What can hang from each mark:
dunen: labe rulo tomo zamuz
lezu: rulo
labe: zamuz
vilave: labe zamuz
rulo: fasu lezu liku
zamuz: labe lezu neku tomo vilave
fasu: gifig liku rulo
liku: fasu fifif labe
gifig: dunen labe rulo zamuz
neku: dunen rulo tomo
tomo: dunen vilave
fifif: dunen labe liku neku rulo tomo

Each row was made from one small tree. The marks that hang from a mark follow it in brackets, in alphabetical order. Every link used is in the known rows. Write each row's tree.
Each row is shifted at random along 5 fixed directions that mean nothing.
Known rows:
dunen(labe tomo(vilave) zamuz(lezu neku)): [-337  250 -144 -178  416 -443  -72 -181  -44 -279  -75 -208  -21 -100
   50  -45   63 -215 -181  -74  227  -44   38  -37  118   10  -81  149
  288   15   96 -239 -169    9  -23 -203 -117   69   33 -131 -140 -330
   64 -294  -66  -54   73   20  171    4  349   84 -260 -250   76  263
   32]
liku(fifif labe(zamuz(tomo vilave))): [ 103  114 -171   -8  -68  -38   59  348   21  -36 -367  192  419   -6
  150  160  -61 -282  -84 -193  264  172  -11   46  -15  -17 -121   89
  201  202 -130 -125 -124   90  -27  -74  133   39   33 -197 -234  209
  260  -33 -103 -172   38 -237  128  -78   29  -39 -118  -17  -90  228
 -324]
fifif(dunen(tomo) neku(rulo)): [  58  -98 -163  -38   26 -263   15  165  393  169 -253  108  190  223
  -32   55   70 -137  -49  -88   19   52  -20  -98  -51  -55  -35 -143
  -31   10  -61   10 -125  108 -136  -98  310  104   92  -35  -43 -160
  -32  -28   34 -167  162  -37   10  -68   62  171  -76  -64   65   59
 -177]
tomo(dunen(labe(zamuz(lezu vilave)) rulo(fasu))): [  84   27  -51  -46   25  -36  -63  -52 -165  -35  122 -139   91   34
  -70   79  -67   -1 -244   47  214  -24   30  135  148  175 -336    1
  200   61   48  -82   92  -73   31 -156 -206  -24   -9  191   30 -139
  100 -276  160  -33  -42  194 -156   98  264  256   24 -160 -186 -122
  -37]
lezu(rulo(fasu(gifig liku))): [ -66  299  121   32  -40  -90   46  -68  213  -71  241  -88 -199  199
  -95  130   50  186  -63  294   66 -166   46   90   87 -126  -53 -101
   -7 -186 -149  -49  -12 -170   10 -230   -7   60   28  131  148 -126
  -23 -177  177  228  186  106  -92  108   91  -51  158 -101  143 -102
  110]
gifig(rulo zamuz(labe)): [ 102  117   42  165  -80 -166   74  315  107   78 -172  309  368  243
   10  243 -198 -120 -258  102  358   80   -7  263   99   27 -301 -315
  -13  147 -123 -144 -131 -108  181 -266  196  211  114 -114  103   61
  205 -146  107  -34  296  -90  -44   32  144 -168   71   43   -9   46
 -415]
lezu(rulo(fasu(gifig) liku(fifif(labe tomo)))): [  72  131 -202  -96 -207  -31  138  270  318  137 -156  188  134  291
  202  105  -81  -17   15   22   78   32  -69  -54 -193 -173  -83  -61
   17   39 -439    9 -270  160 -164  -30  114   54  155 -192 -138   78
   39   52  -82  -90   93  -47  238    3  -93  -13  -77  151   56  -28
  -82]
liku(fifif(tomo(dunen(labe) vilave(zamuz)))): [ 100 -109   20 -227  -18   64 -269 -187 -162  106   59 -335  -33  -67
  239  -14  -84   58  -54   47   71 -259 -160 -102 -200   72 -190  145
 -106   94 -189  107  -27   24 -339   14   -8   17  -82  183   45 -223
 -150   81    2 -119   -8  116  114  191  101  220   87  280  445  192
  233]
neku(dunen(zamuz) tomo): [  22  128  110   -3  192 -215  -79  409  -41  -84 -192   81  329  -62
 -151   64   24 -167 -115    0  189  114  107  112  265  110  -78  -34
  146   66  323 -182  129  -31  198 -291  129   26   52  165  -12 -145
  152 -153  179  -75   42  -38 -447  -56  298  179   28 -314 -244  -59
 -177]
tomo(dunen(labe zamuz(lezu neku(rulo))) vilave): [-122   70 -125  -92  284 -230   55   46   60  -73 -277  -77  153  134
   58   34   69 -186 -111  -67  274   49   76   -1   20   65 -383  115
  179  -19  -37 -233 -270  175 -103 -353   20  118  113 -150  -45 -289
  148 -290  -61  -80  125  -63    1   80  234   24 -209 -213  -97  274
 -126]
labe(zamuz(lezu(rulo(liku)) neku(dunen) tomo vilave)): [   6  247   40 -121  154 -168 -155 -112    5 -140  -76 -166  124  150
  -56  170   22   49 -337  200  226  -85   81   97   16  -33 -167   38
    6   40   -2 -175 -128  -80  -21 -133  128  114   97  131   92 -253
  -15   42  115  -49  239  -72  -55  113  268    1   40 -333  270  324
  -82]
fifif(dunen(rulo(fasu lezu)) labe neku): [ 124   34  -90   44    6  -73   69 -325  439    9 -242  -81  123  314
 -164  -61   33 -164   83  -47 -154  -33  -46 -172   42 -189   52   24
  -15  -15   25  298 -127  216   -6  112  169  200  140  -40   -6  -39
   74  -79   -4  -73   47  195  300 -167   83  229 -154  107 -168  -69
  -89]
lezu(rulo(fasu(gifig) liku)): [  82   85   19  -10 -234  109   53  106   29   75  366   22  -91  113
  -10   23 -105  200 -167  157   80  -81    9  210   10   69 -100  -53
   86  -35 -149   -4  219 -209   31  -29 -221  -65   38  231   79   45
   30  -75  189   87  -89  199 -301  138  128  146  172  -70  -61 -399
  103]
dunen(labe zamuz(neku(tomo))): [-104 -116 -154  -37  155 -222    2  150   -9  -40  -89  -13   73   62
  103  112   10 -181 -262 -118  289  129  -31  137   -3  115 -198  -29
  148  111  -91 -253 -113   -5  -39 -281   64   55   -7 -118 -170 -298
   72 -146   37 -185   71 -122   35   13  199  210 -124 -136  124  165
 -135]
vilave(labe zamuz(neku)): [  17  112  102  116  357  -87 -114 -148   26 -213  161 -209 -144  260
 -177  238  220  -40 -215  121   56  -39  113   55  106  -57 -115 -159
  -77  -64  -42 -203 -172  -96  -26 -316  291  137    8  145   31 -229
  109 -208  225  229  206 -121  188   86  123 -132   46 -174  283  335
  -96]
tomo(dunen(rulo zamuz) vilave(labe)): [ 147  109  143 -123  220 -214   -6 -181   -5  130 -115 -340  402  354
   47  -45  -35  -90   -3  293   74 -325  -53  -11  117    4 -249 -108
 -208  -77  -69  182 -285   19   42  -26  322  319  285   47  212 -172
   55  -50  119  182  108  372  238  141  297 -294   72   13   -6  131
   16]
rulo(fasu liku(labe)): [ 110  212  -26  121 -141   62  287  563  141  -25 -140  299  435  283
  -71  301   53 -104  -95    9  360  202  177  287   46  -46 -137 -121
   16  -48 -177 -160   39    3  103 -149  157   76  198  -28 -142  157
  255 -119  108  -20  116    5 -153   73   36 -217  -36 -218 -312 -104
 -392]
dunen(labe rulo tomo zamuz(neku vilave)): [-146  136 -218 -164  208 -533   77   54  -62    1  -35   -1  301   15
  104   27  -94 -280 -327  -39  272   27  -48   59  161   85  -72 -104
  303  123  -16 -201  -99 -178  104  -47   34  128  129 -171 -153 -196
  183 -193   58  -81   28  121   99  -99  387   93 -105 -238 -134  -40
 -122]
dunen(labe(zamuz(lezu))): [  13  -27  -89   18   40  -31    4   -1 -117 -108   22    1  140   44
   33   79  -48 -145 -199  -11  238   62   31  215  136  109 -224  -18
  179  105   23 -120   71  -69   94 -102  -83    8  -30   30  -20   -2
  133 -140   92  -38  -59   -2   11   71  193  129  -62  -65  -30   -1
 -186]
liku(fasu fifif(labe neku(dunen))): [  20   24 -131   89   16   51  -71  130  186 -153 -133   31 -207 -124
  -63   88   13  -41   97 -224  -16  127   46 -178 -116 -104  -46  147
  148    0  -50 -128  -50  179 -258 -330  -53  -38 -187   55 -255 -136
   60 -241   25  -74  109 -100  -23  -94  -37  294 -176  -21   82   62
  -39]
fifif(labe liku tomo(dunen(rulo zamuz(neku)) vilave)): [ 239 -467  -83 -196  -32  136 -161   33   44  300   14 -104   94  328
  305  239  -50   36 -308  -18  379   31 -107  227 -268  209 -460  105
   55  186 -216   54  191  111 -215 -159   51   91   28  158  127 -239
   51  198  145 -354   14  353 -147  321  221  378   50  102  182  -74
 -129]
dunen(zamuz(lezu(rulo) neku vilave(labe))): [  54 -107  -47  -62   97 -117  -51   52  -42  189  -90 -120  214  270
  260  117  -33  -43 -358  131  228 -119  -48  181 -155  123 -257  -88
  -52  113 -338 -100 -235   -2 -120  -10  231  168  175  -37  -17 -219
  -26  173   99 -135  191 -190  158  154  193   43  -41  -30  338  269
  -92]
gifig(labe(zamuz(tomo(vilave)))): [ 119  -32   96   -4  -69    5 -144 -213 -139   -4   13 -191  145   31
   22   81 -129   18 -170  124  183 -124  -94  144   56   28 -140  -42
 -113  128  -21  151   51  -77   94  -17   39  103  -14   97  191  -21
  -12   50   24  -73   57  180   35  193  145  -39   95   73  217  147
   -4]
dunen(rulo(liku(fasu fifif(tomo)))): [  13   24    7 -133 -113   72 -105 -247 -103   16  404 -234 -198  -92
  -22   18 -133  270 -204  137   33 -210  -77  -33 -105   13  -21   76
  -16  -10  -85   24  198 -227 -177   -9 -253  -30 -169  278   65 -179
  -98  -65  122    6  -13  269  -98  151   91  232  172   41  220 -241
  245]
fasu(gifig(labe zamuz)): [-157   87  -62   94  -67  -62   74  110  205  -97 -156  198  -98  100
  -12  147  -29  -78 -188  -82  171   57  -43   78   54 -143 -161 -160
   74   -4 -161 -163 -228  125  104 -409  103   -6   58 -243   21   27
   13 -142 -114   68  219 -222  194   23  -58  -65 -151  106   15  266
 -164]
gifig(rulo(fasu liku) zamuz(lezu neku vilave)): [ -27  507   14   -1   10 -170   84  141  111  -88 -127  189  342  149
 -124  146 -228  -75 -287  109  250  -39  101   69  -34  -93  -69 -116
    6   22  -90 -158 -181  -78  149  -87    9  177  257  -26   12  -22
  158 -176   52   -2  284  -51  -55  -32  192 -160  -19 -215 -131  115
 -195]
fasu(rulo(liku(fifif labe(zamuz(lezu))))): [-165  247 -147  -82   70  -58  152 -117  275 -222   -4   25  -46   78
  -88  104   19   20 -141   -2  108    4   18 -122  -11 -241  -53  137
  111   -1 -105 -124 -138   -4  -60 -232  -59   53  -54 -186  -61    0
  104 -230 -138  -39  197 -124  214  -46    3  -67 -150   63   41  128
  -37]
gifig(dunen(labe zamuz) rulo): [ -23   81 -106   25   41 -198   41  113  198  -66 -115  278  117   24
  -15  130 -206 -147 -208  -58  256   76  -40  -23  137  -16 -300  -98
  126  186  -51 -255 -144   55    9 -419   -2   67   13 -138   15  -64
  218 -451   33  -76  223  -14   53  -13   91  187 -105   36 -186   67
 -196]
dunen(labe rulo(liku) zamuz(vilave)): [-177  -79 -326 -299  117 -115   75 -404  -24  -74  100  -95  -52  -99
  106 -121 -179 -134 -263  -88   84    8 -154 -147 -104  -19  -70  165
  351  216  -79 -100 -164   70  -37  -69 -304  -27  -26 -291 -125 -140
   87 -148 -180 -201  -96  149  227  -82   76  316 -250   42 -141   11
  148]
neku(rulo(fasu liku(fifif(labe))) tomo(dunen vilave)): [ 175  199 -107 -212 -137  -14  -21  194    7   93  -74  -71  453  -60
   31 -156 -286  -23   94    1   88  -11  -18 -142  -91   64   58  158
  118   11   97  235  113  -18   78  204 -272   41  119  163  -65   12
  126  -89  -64 -213 -292  239 -323   -4  243  167   50  -38 -364 -374
  131]
lezu(rulo(fasu liku(fifif(dunen) labe))): [ 118  117  -20  -24 -150    8   81   49  203   38   53  -18   36  233
   33  136   -6   82  -84  179  124  -59  -32   38  -67 -104 -155    2
  -20   16 -307  -41  -90    2 -194 -136   38   71   10   17   -7  -47
   65 -119   64   -4  152   55    6  109   14   50   59    9  142  -46
  -11]
gifig(zamuz(lezu vilave(labe))): [-114  337   13  -61  186  -39 -140 -441 -126 -304   54 -113  -83 -219
 -167 -190 -110 -125  -98    9 -115  -75   12 -178   95  -89  107  153
  288   89  298    7  -72   23  220  114 -315  -58   31    7   32   95
   85 -179  -98   80 -117    3   91 -144  139   32 -160  -73 -245  112
  125]
fasu(gifig(dunen rulo)): [-114   72 -122   27 -167   27   25  110  191  -58   59  243 -196  -61
  -20   38 -178   85 -163 -146   77    4  -17  -32   41  -36 -117  -35
  164    6  -49 -153  -16   26   21 -310 -187 -135    4  -23   23   42
    5 -256  -41   56   54  -85    4   19  -34  232  -44  111 -182  -62
   10]
gifig(rulo(liku(fifif))): [  49  320  -36  -59  -77  -86  114  -34  120  -47    7   84  189    7
  -51  -78 -248  -16   52   49  -10  -83   30 -122  -15 -141  121    5
  -26   33  -33   37  -61  -61   65   71  -81   91   63  -36   16   89
  119 -134  -63   90    7  150   99  -87   36  -86   38  118 -113 -149
   -2]
dunen(labe zamuz(lezu neku tomo)): [ -60  312  -33  -88  157 -376  -45 -222 -126 -131  -84 -303  260   12
   32 -221 -148 -200  -59   45   77 -236   -8  -72   80  -44  137   -8
   -5   56  100   75 -249  -71  160  276   -4  143  194  -22  -78 -242
  -18  -73  -45   26  -99  154  407 -134  340  -90 -125  -18   73  147
   53]
lezu(rulo(fasu liku(fifif(dunen(zamuz)) labe))): [ 194  304   84    5 -125  -86  134  105  117   47   63    4  291  215
  -51  -25  -98  -61  -15  204   77 -126    2   76   96  -67  -35  -64
  -18   21 -137   54  -14 -113   37   69   53  122  137   88   14   80
  178 -138  144  124   -7  260  -64  -27  175  -69   99  -46 -103 -231
  -42]
dunen(rulo(fasu lezu liku) zamuz(labe neku)): [ 208 -249 -157 -159 -200   70   35  117  -57  397   42  -99  417  240
  263   -2 -322   60 -452   69  242 -205 -150  205 -285  202 -181  -71
 -169  194 -481  138  -96  -40 -155  198   19  155  161  -35 -128 -155
  -45  225   37 -329   13  176  220  174  129  211  -51  181  233 -119
   25]
neku(rulo(fasu lezu) tomo(dunen)): [  34  357  -64  -62  -40  -91  -64  189   18  -42 -103   11  330 -173
 -168 -138 -194  -29   79  -36  -28   31   81 -183   82   31  156  112
  208  -24  269  158  115   24  165  149 -305  -25   28  155  -94   51
  131 -267  -40 -188 -262  -24 -286  -98  189  281   29 -152 -466 -353
   87]
lezu(rulo(liku(fasu(gifig(labe)) fifif(neku)))): [ 332 -124   22   27 -403   35  101  327   78  404   96   26  322  365
  271   89 -243  126 -165  281  177 -224  -97  275 -153   49 -186 -255
 -269   49 -497  108    0 -175 -105   83  243  169  145  145   90   -4
  -55  209  201   43   85  148    1  259  127  -91  189  229  314 -238
  -88]
dunen(labe rulo(fasu(gifig) lezu) zamuz(neku)): [-171  441   64    5  164 -380  152 -195  172 -109  -32 -229  223  310
 -100   61  -48 -123 -200  250  172 -295   -3   69  194 -158  -39 -185
 -139 -207 -190  -13 -314 -119   86 -143  258  337  214  -85   23 -288
   79 -267  152  217  233   97  403  -23  315  -92    3  -92  126  123
  -26]
labe(zamuz(lezu neku tomo(dunen))): [ 240  110   12   24  -19  -79 -113  408 -249   75  -24   57  449   47
  -38   21 -126  -99 -289  -79  251   19  130  314  151  304 -180  -74
   83  145  158  -66  223 -218  214  151  -28  -10  150  321  -37   36
  136   10  224  -78 -149  117 -269   28  367   27   78 -308 -166 -152
 -261]
fasu(rulo(liku(fifif))): [  -1  187  -53  -36  -87  -42  225  188  142   -4  134  170  158   93
  -45   81  -65   23 -130   43  152   16   55   85   72  -59  -76  -13
   81  -16  -72  -73  146 -223   85  -39  -38   54   36    9   26  110
  171 -143   50   31   50   43 -138  -25  122 -104   42   35 -153 -261
 -100]
dunen(labe(zamuz(lezu neku tomo vilave))): [-108  129 -151  -99   94 -107 -106 -336 -161 -265   57 -194  -51 -125
  -15  -26  -70  -81 -190  -55  129    9   20  -15   40    9  -31  162
  276   98  144  -86  -23  -59   60   39 -267  -48  -47   26  -59 -136
   29 -133  -51  -80 -120   11  111  -10  215  190  -99 -145   16  139
   45]
rulo(liku(fasu(gifig(zamuz)) labe)): [ 170   -7   14  119 -302  118  216  596   39  129  -17  257  393  277
   76  225 -120    6 -225   62  387   -5   67  365  -18   25 -215 -233
  -76   -3 -255 -132   55  -78   95 -168  178   49  172   42  -56   96
   63    4  152   42   95   69  -78  223   90 -200   25   19 -100 -150
 -332]
fifif(labe neku(dunen(zamuz(vilave))) rulo(liku) tomo): [ -48  149 -103  -80  268  -75  -66 -364  581 -264 -192  -20 -147  246
 -229   66  105 -154   -8 -101  -42  175   79 -241  -63 -316   46  173
  197   24  175   19  -73  265  -16 -241  146  166   67  -14   36 -165
  166  -58   28 -162  103  128   50 -179  172  315 -159  -76  -31  114
 -135]
dunen(labe(zamuz(lezu(rulo) tomo))): [ 253  -41 -139    9 -185 -109   73  378 -208  176  -84  152  620  138
  212   -9 -248 -248 -167   -5  283   27   -3  316  141  221 -185 -164
  152  238  -26   53  117 -161  246  273    4   57  178   63  -47  199
  200   43  129 -114 -236  112    1   39  299   -5   20   10 -220 -267
 -322]
lezu(rulo(liku(fifif))): [  40  122  -57  -44  -45  -72  114   74  214   21   41   97  -26  189
   59  102   14   44  -73  154   83   40   10   39  -36 -100 -135    4
   50   22 -245 -164  -85  -38 -130 -160   53   70  -11  -71   17  -12
  121  -85   27   52  136  -56  -36   56    9  -41   22  -33  104  -67
  -78]
neku(rulo(fasu liku) tomo(vilave(labe zamuz))): [-102  379 -232 -186  179 -186   69  158  251 -120 -296   87  366   91
  -59   40  -60 -186  127  -43   25  143   43 -319 -114 -214  178   50
  151  -36   32   29 -322  184   52  -59   25  122  163 -199 -181   27
  187 -154 -186 -190  -20 -136   53 -116   -4 -109 -142 -194 -291   98
  -32]

Write each row's tree:
[ -51  395  -51  -63  149 -205  -59 -110  -22 -265 -165  -81   75   21
  -86  158  127  -58   30   38  126  102  151 -122  123 -155  -58   66
  283  -10  197 -105 -186   95  143   -4    7    6  129   -8   23  -49
   91 -161  -75   25   39  -73   82  -24  135 -149  -35 -223 -278  218
 -101] | zamuz(tomo(dunen) vilave(labe))
[-209  127 -197   -7 -158  -19  259  282  314   46 -100  290   68  159
   87   98  -63   26 -151  -95  109  -31   11   41   20 -128 -103  -56
  141  -86 -230  -36 -101   44   61 -155   30    7  119 -244  -34  168
   24  -91 -119  -36  118 -315  215   15  -32    4 -110  225 -151  -67
 -107] | fasu(gifig rulo(lezu))
[   7  482  181   28 -158  103    1  -79   27 -109   93  -60  139  -55
 -180 -138 -189   58   38  136  -75 -311   68  -10  184  -86  142   28
  -61 -178   77  230   99  -27  184  205 -153   10  168  223   78  164
    3 -171   83  206 -124  186   49   18  140   59   45   61 -293 -218
  188] | rulo(fasu(gifig(dunen)) lezu)
[ -17  308  -56 -186  101 -204  -26  -99  -94  -10  135 -121  237  -49
  -38  -25 -159  -77 -163   63   90 -147  -24  -48   66   18   81  -21
  215   86   74   91    0 -155  211  155 -147   51  159   68  -22  -26
  114 -108   75  -58  -64  308   19 -104  213   28   22 -155 -261 -147
  112] | dunen(rulo(fasu(liku)) zamuz(tomo vilave(labe)))
[  82 -155 -163 -169  -73  120    1 -125  170   -3   53  -27 -134  -61
  122  -18  -72   17  -51  -99   71  -33  -38 -126 -163  -41  -64  217
  163  133 -147  -10   52  107 -171  -81 -210 -114 -135  -54  -74 -104
  -29  -69 -156 -133    4  146  140   54 -106  256 -180  287   88  -51
  120] | fasu(liku(fifif(dunen labe)))
[  55  235   59   -1 -342  -30  245  297  206  120  151  117  439  236
   64   32 -301   63 -344  209  325 -383    8  288  158  -74  -53 -180
   -5  -34 -139  164  180 -333  399   38   24  108  262   53  190  166
   24  -77   62  121   62  159  156  185  286 -242   79  361 -147 -332
  -87] | fasu(gifig(zamuz(tomo)) liku(labe) rulo(lezu))
[ 102 -128 -183 -181   64 -155  -73  322  -72  247 -151   48  386  129
  347   40  -84 -146 -102  -13  134  -71  -75   43  -70  134 -143  -87
   70  183 -204   49 -123   71  -72   99  153   73  179  -79  -93   72
   37  131  -17 -184    1   -6  186  165  112  -82  -92   82   42   48
  -98] | dunen(tomo(vilave(labe zamuz(lezu(rulo)))))
[-167  532   33  -69  202 -188 -129 -170 -157 -329  -52 -197  -17 -204
 -170 -105   65    6   70  -19   68  -56  207  -97  205  -12    5  270
  319  -64  440  -47   61  -12  172   86 -356  -61   62  201   65  -71
   79 -271  -74   49 -115   48 -157  -22  281  -53  -64 -305 -347    4
   51] | zamuz(lezu tomo(dunen vilave))
[-108  334 -161   47  119 -119   69   -3  203 -229  -58  139 -111 -245
 -217 -152    1 -205  141 -271 -178  212  116 -241   46 -109  225  202
  314  -39  200 -126   54  -28   11  -56 -207  -53 -116  -18 -197  111
  284 -314  -72   76 -153 -150 -161 -356   29  158 -136 -198 -279 -121
  -29] | liku(fifif(neku(rulo)))
[ -46  211 -106    7  105  -54  -54 -101  -23 -261 -122  -55   65  -92
 -114  -62   -2 -130  -56 -139   63   71   51  -70  130  -32  -33  221
  325  129  234  -45  -38   79  100  -86 -237  -59  -28  -42 -100  105
  185 -250 -111  -73 -116  -12   64  -62  134   61 -144 -178 -254   90
  -77] | liku(labe(zamuz(lezu(rulo) tomo(dunen vilave))))
[ 196  -96   12 -113 -149   96   10   -1  -15  114  -49 -176  389  284
  155   93 -133   63 -273  213  254 -171  -51  189 -172   -5  -81  -19
 -249   76 -245   82  -74  -41  -29  111  197  154  165   40   26 -104
 -101  281   12 -111   78   98  182  253  147 -111   19  103  274  140
  -73] | rulo(liku(labe(zamuz(lezu neku(tomo) vilave))))
[ -40 -119 -189   40   29  -86   23 -252  268 -101   41  -22 -185   16
 -204  -61   59 -103  -80 -169  -44  126   20 -116   23  -31  -42   72
  243    8  162  -48   78   24  -76 -168 -139  -43 -119   77   -7 -182
   68 -296   32  -86  -77   13 -150 -110  105  468  -83 -111 -101  -96
  -22] | fifif(dunen(labe) neku(rulo))
[ -50  681  170   16   86 -188  -75 -370  348 -409   -7   27  -77   43
 -366  138 -214   25 -145  261  160 -131   -4 -213  152 -366 -114  -51
  -89   -4   24 -178 -339    0   41 -449  -32  178   20  -31  162 -148
  140 -563   -2  202  441  184  161  -74   91 -129  -56   -4   11  290
    5] | gifig(dunen rulo(fasu liku(fifif)) zamuz(labe))
[ -30  -12 -226 -190  126 -280   46  201   74  209 -277   76  374  147
  220   31 -100 -199 -110  -88  123  -16 -137  -76  -76   21 -108  -86
   70  169 -176   24 -316  108  -11   -6  199  159  199 -278 -111  -18
  108   44  -89 -238  103   -3  290  -71   41  -91 -118  -11  -72  129
 -131] | dunen(rulo zamuz(tomo(vilave(labe))))
[ -15  175  -41 -174   63 -121   67 -121  248  -91   52  -51   -1   59
   34   84  -21  -33  -35  101  182 -130   65  -66   15 -116  -80  122
  146  -28  -90  -99   20  -33  -96 -189  -31   56  -53    2   73 -165
   63 -189   -7   59  149  206   44   92   76   23  -43   82  108  -12
   36] | fasu(liku(fifif(dunen(labe tomo(vilave)) rulo)))
[  -7  275 -196 -215  141 -227   18   49  180   23 -265  207  295  102
  -82  -11  -44 -332  -25 -224   30   70   30 -239  -53 -105   56   70
  297  187  126  -18 -137  293  -31   90   -6  -38  123  -84 -124   28
  162  -69  -51 -220  -74  270  102 -269   10  259 -201 -140 -365  -20
 -170] | fifif(dunen(rulo(fasu) zamuz(lezu)) liku tomo)
[  52 -131 -162 -186  -73  -72  -90  105  154  103   46  109  -29  -17
  128  156 -121  106 -310   17  194  -20 -122  -65  -54   18 -245   11
   15  151 -225 -189  -15   16 -255 -253  -16  -37  -58   -7  -18 -140
  -13 -153   -7 -163  215   53   50  169   -2  217  -89   76   85    6
    5] | gifig(dunen(rulo(liku(fifif)) tomo))
[-141  343    9  140 -171   23   92    4   58 -212  102    7  -14 -111
 -181  -86 -194   45  -46  -46   -7 -220   -3 -108  120 -188  122   12
  156  -82   97   89  -22  -55  161  -98 -241  -45  -17    6  -84  140
    1 -350  -29  127  -44   50  189  -39   98  -10  -52  127 -222 -136
   99] | liku(fasu(gifig(zamuz) rulo(lezu)) labe)
[-266  398   38 -206  391 -413 -183 -479   -5 -232  -55 -369  -46  -46
   22 -157   20  -73  -30  181   51 -248  -45 -147  114 -109   31  128
  133   14  116   10 -302   36    8  -27  -73  148   55 -122   31 -245
  -56 -109 -110   20  110  158  274  -19  290  -83 -176  -69  211  287
  199] | dunen(tomo(vilave) zamuz(labe lezu(rulo)))
[ -65  161 -125  -49 -201   -8  227  243  299   69  -32  237  156  154
  115   54 -213   43 -121   16  167 -151   82   73  -48 -117    2  -86
   59  -57 -244  -33  -59    4  123 -135  -18    5  151 -142   24   65
  -22  -55  -97   84  106  -19  233  118  -48  -62  -77  271  -92 -133
  -66] | fasu(gifig(rulo(lezu)) liku)
[ 391 -109  -54  -61 -370  104   36  195  -64  351  198   37  321   63
  184 -193 -330    2  -17   65  -20 -162 -105   85  -54  184   -7  -34
   72  192 -155  303  246 -158   47  410 -227  -39  101  212  -10  190
   73   74  120  -83 -303  410 -145   22  135  206  122  211 -176 -587
  118] | lezu(rulo(fasu(liku(fifif(dunen labe)))))
[ -95  214  -29   92   -4 -192    5  293  203  -72  -40   69   20  106
 -136  229   38   78 -211    2  215  125  100   46    7  -17  -27  -88
    3 -181  -33 -220  -14 -157  -30 -285   74   67   28  131  -60 -268
   45 -204  129  -31  173 -248 -276   28  166  106  106 -350   62   24
  -94] | zamuz(neku(rulo(fasu(gifig(dunen))) tomo))
